-0.04 -3.04 +1.92 +1.91
+1.59 +3.55 +0.79 +2.90
+3.07 +3.21 +2.63 +3.58
+2.71 +3.98 +3.59 +5.51
+0.33 -1.18 -5.48 -1.15
|
-0.04 +3.55 +2.63 +5.51

-2.42 +2.93 +5.28 +1.44
-3.34 +2.02 +5.88 +3.67
|
-2.42 +2.02

+0.36 +5.17 +2.26
-0.01 +0.58 +3.75
+1.51 +2.54 +1.98
-0.20 +0.61 +3.65
+0.16 +0.02 +0.24
|
+0.36 +0.58 +1.98

+2.86 -0.58 +0.55 +4.09 +2.98
+0.77 -1.88 +0.61 +1.29 -1.98
-0.06 +0.14 +5.40 -0.70 -2.31
-2.43 +0.91 -2.99 -2.74 +2.02
+3.12 +0.53 +0.06 +0.15 +0.36
|
+2.86 -1.88 +5.40 -2.74 +0.36

+5.79 -2.23
+1.79 +3.67
+2.88 -3.67
|
+5.79 +3.67

-5.14 -3.76
-0.94 -4.75
-4.99 +4.36
|
-5.14 -4.75
---
+4.45 +1.82 +3.39 +0.28
+2.01 +2.57 +4.13 -0.27
|
+4.45 +2.01
+1.82 +2.57
+3.39 +4.13
+0.28 -0.27

-4.00 -1.82 -3.20 +2.40
-4.67 -0.52 -3.76 +2.06
-4.15 -1.69 -3.41 +5.98
-3.87 -3.46 -2.97 +2.40
-3.51 -2.00 -2.44 -2.79
|
-4.00 -4.67 -4.15 -3.87 -3.51
-1.82 -0.52 -1.69 -3.46 -2.00
-3.20 -3.76 -3.41 -2.97 -2.44
+2.40 +2.06 +5.98 +2.40 -2.79

+0.13 +0.91 +0.11 -0.01 +0.06
-4.33 -0.81 -5.43 +3.51 -1.18
+0.11 +0.21 +0.11 -0.15 -0.01
|
+0.13 -4.33 +0.11
+0.91 -0.81 +0.21
+0.11 -5.43 +0.11
-0.01 +3.51 -0.15
+0.06 -1.18 -0.01

+3.59 +0.06 +2.71 +0.17 +2.72 -1.68 +1.29 +3.22 -0.20 +1.74 -2.10 -0.50 -0.86 -1.82 -1.48
-0.02 -1.95 -0.40 -0.93 +0.34 +1.69 -1.14 +0.12 +1.51 -1.53 +2.24 -1.47 +1.83 +1.40 -0.49
+2.90 -0.65 +0.92 -0.25 +4.45 +3.88 -1.00 +3.71 -1.91 -1.34 +1.91 -1.42 +2.29 +2.15 -2.77
|
+3.59 -0.02 +2.90
+0.06 -1.95 -0.65
+2.71 -0.40 +0.92
+0.17 -0.93 -0.25
+2.72 +0.34 +4.45
-1.68 +1.69 +3.88
+1.29 -1.14 -1.00
+3.22 +0.12 +3.71
-0.20 +1.51 -1.91
+1.74 -1.53 -1.34
-2.10 +2.24 +1.91
-0.50 -1.47 -1.42
-0.86 +1.83 +2.29
-1.82 +1.40 +2.15
-1.48 -0.49 -2.77

+0.43 +3.81
+1.90 +4.82
+4.36 -0.15
+1.92 +3.58
|
+0.43 +1.90 +4.36 +1.92
+3.81 +4.82 -0.15 +3.58

+0.03 +4.91 +0.85 +0.99 +0.28 -0.09 -2.00 -0.02 +0.22 +0.08
-0.08 +0.66 +0.27 -0.40 +0.04 +0.04 -3.09 -0.36 +0.10 -0.03
+0.43 -0.25 +0.23 -1.02 -0.64 -0.10 -2.68 +0.10 -0.13 -0.04
-0.33 -0.63 -0.60 +0.75 +0.64 +0.14 +2.25 -0.23 +0.12 -0.11
-0.21 -0.33 -0.65 -0.09 +0.48 +0.23 -0.76 -0.49 +0.18 -0.20
+0.01 -2.68 -0.46 -1.14 -0.70 +0.03 -1.77 +0.09 -0.15 -0.25
+0.26 -0.73 -0.57 -0.94 +0.05 +0.18 -2.01 -0.57 +0.05 -0.18
|
+0.03 -0.08 +0.43 -0.33 -0.21 +0.01 +0.26
+4.91 +0.66 -0.25 -0.63 -0.33 -2.68 -0.73
+0.85 +0.27 +0.23 -0.60 -0.65 -0.46 -0.57
+0.99 -0.40 -1.02 +0.75 -0.09 -1.14 -0.94
+0.28 +0.04 -0.64 +0.64 +0.48 -0.70 +0.05
-0.09 +0.04 -0.10 +0.14 +0.23 +0.03 +0.18
-2.00 -3.09 -2.68 +2.25 -0.76 -1.77 -2.01
-0.02 -0.36 +0.10 -0.23 -0.49 +0.09 -0.57
+0.22 +0.10 -0.13 +0.12 +0.18 -0.15 +0.05
+0.08 -0.03 -0.04 -0.11 -0.20 -0.25 -0.18
